[[111 126 111]
 [116 130 111]
 [114 148 132]
 [120 153 127]
 [114 148 132]
 [119 153 128]
 [111 126 111]
 [116 131 111]
 [116 130 111]
 [119 152 127]]
=>
[[119 152 127]
 [116 130 111]
 [116 131 111]
 [111 126 111]
 [119 153 128]
 [114 148 132]
 [120 153 127]
 [114 148 132]
 [116 130 111]
 [111 126 111]]

[[134 132 142 145 140 147 148 136 113 132 155 153 128 137]
 [128 129 125 144 135 140 132 125 107 130 157 146 135 129]
 [131 115 116 137 147 120 120 128 111 146 149 134 134 134]
 [127 129 120 118 121 115 114 125 146 129 109 110 133 124]]
=>
[[127 129 120 118 121 115 114 125 146 129 109 110 133 124]
 [131 115 116 137 147 120 120 128 111 146 149 134 134 134]
 [128 129 125 144 135 140 132 125 107 130 157 146 135 129]
 [134 132 142 145 140 147 148 136 113 132 155 153 128 137]]

[[116 110 139 119]
 [115 107 134 115]
 [145 124 118 106]
 [135 154 107 127]
 [125 141 122 123]
 [122 131 142 116]
 [140 139 116 129]
 [135 142 124 106]
 [110 110 114 148]
 [142 145 132 127]
 [126 121 149 137]]
=>
[[126 121 149 137]
 [142 145 132 127]
 [110 110 114 148]
 [135 142 124 106]
 [140 139 116 129]
 [122 131 142 116]
 [125 141 122 123]
 [135 154 107 127]
 [145 124 118 106]
 [115 107 134 115]
 [116 110 139 119]]

[[131 150 142 140 119 141 126 133 144 140 144 137 135 149 119]
 [109 134 126 129 116 129 105 117 124 135 119 109 129 122 122]]
=>
[[109 134 126 129 116 129 105 117 124 135 119 109 129 122 122]
 [131 150 142 140 119 141 126 133 144 140 144 137 135 149 119]]

[[128 121 123 112 144]
 [130 152 118 139 135]]
=>
[[130 152 118 139 135]
 [128 121 123 112 144]]

[[117 115 124 130 128]
 [131 104 127 132 128]
 [131 118 128 127 128]
 [117 121 127 134 130]
 [122 122 128 122 132]]
=>
[[122 122 128 122 132]
 [117 121 127 134 130]
 [131 118 128 127 128]
 [131 104 127 132 128]
 [117 115 124 130 128]]

[[101 130]
 [151 124]
 [135 125]]
=>
[[135 125]
 [151 124]
 [101 130]]

[[117 133 131 132 113 111 126 132 135 121 142 126 126 128 113]
 [136 116 146 121 125 122 143 121 156 137 137 137 145 147 135]
 [119 122 126 122 130 137 114 123 110 124 127 124 129 125 132]
 [135 144 133 140 114 115 130 139 111 136 105 138 131 132 124]
 [130 138 138 140 118 116 132 136 130 136 100 136 143 142 136]
 [134 129 142 135 130 129 127 136 129 147 123 120 145 141 142]]
=>
[[134 129 142 135 130 129 127 136 129 147 123 120 145 141 142]
 [130 138 138 140 118 116 132 136 130 136 100 136 143 142 136]
 [135 144 133 140 114 115 130 139 111 136 105 138 131 132 124]
 [119 122 126 122 130 137 114 123 110 124 127 124 129 125 132]
 [136 116 146 121 125 122 143 121 156 137 137 137 145 147 135]
 [117 133 131 132 113 111 126 132 135 121 142 126 126 128 113]]
---
[[142 154 111 131 137 132]
 [139 153 117 139 129 132]
 [131 103 136 131 139 154]
 [132 104 147 127 138 147]
 [133 105 152 125 138 143]
 [137 152 119 142 127 131]
 [132 104 140 131 139 152]
 [136 153 121 142 124 131]]
=>
[[133 105 152 125 138 143]
 [132 104 147 127 138 147]
 [132 104 140 131 139 152]
 [131 103 136 131 139 154]
 [136 153 121 142 124 131]
 [137 152 119 142 127 131]
 [139 153 117 139 129 132]
 [142 154 111 131 137 132]]

[[106 130 131 125 121 127 127 126 118 126 124]
 [143 128 134 133 131 140 129 129 143 120 136]
 [136 136 124 126 128 130 130 122 129 126 126]]
=>
[[143 128 134 133 131 140 129 129 143 120 136]
 [106 130 131 125 121 127 127 126 118 126 124]
 [136 136 124 126 128 130 130 122 129 126 126]]

[[136 116 121 130 131 127 127 133 131]
 [127 126 132 120 124 136 116 130 114]
 [122 122 140 120 126 141 113 126 112]
 [123 133 123 132 138 129 140 137 134]
 [134 119 119 129 131 129 129 133 133]
 [133 144 112 121 130 121 140 142 141]
 [119 128 137 136 137 137 133 115 128]
 [145 123 122 115 103 124 112 125 123]
 [123 127 130 137 139 124 134 140 121]]
=>
[[122 122 140 120 126 141 113 126 112]
 [119 128 137 136 137 137 133 115 128]
 [127 126 132 120 124 136 116 130 114]
 [123 127 130 137 139 124 134 140 121]
 [123 133 123 132 138 129 140 137 134]
 [145 123 122 115 103 124 112 125 123]
 [136 116 121 130 131 127 127 133 131]
 [134 119 119 129 131 129 129 133 133]
 [133 144 112 121 130 121 140 142 141]]

[[126 128 128 128 128 128 125 144 124]
 [126 129 136 128 127 128 102 133 127]]
=>
[[126 129 136 128 127 128 102 133 127]
 [126 128 128 128 128 128 125 144 124]]

[[130 126 121]
 [138 141 128]
 [154 146 125]
 [156 158 156]
 [119 116 101]
 [141 114 130]]
=>
[[156 158 156]
 [141 114 130]
 [138 141 128]
 [154 146 125]
 [130 126 121]
 [119 116 101]]

[[155 133 132 114 120 136 129 135 144 135 141 126]
 [135 115 124 143 117 127 145 112 124 107 119 141]
 [156 133 115 128 140 141 136 137 112 134 111 121]
 [131 124 125 139 113 120 140 110 127 107 119 135]]
=>
[[155 133 132 114 120 136 129 135 144 135 141 126]
 [131 124 125 139 113 120 140 110 127 107 119 135]
 [135 115 124 143 117 127 145 112 124 107 119 141]
 [156 133 115 128 140 141 136 137 112 134 111 121]]
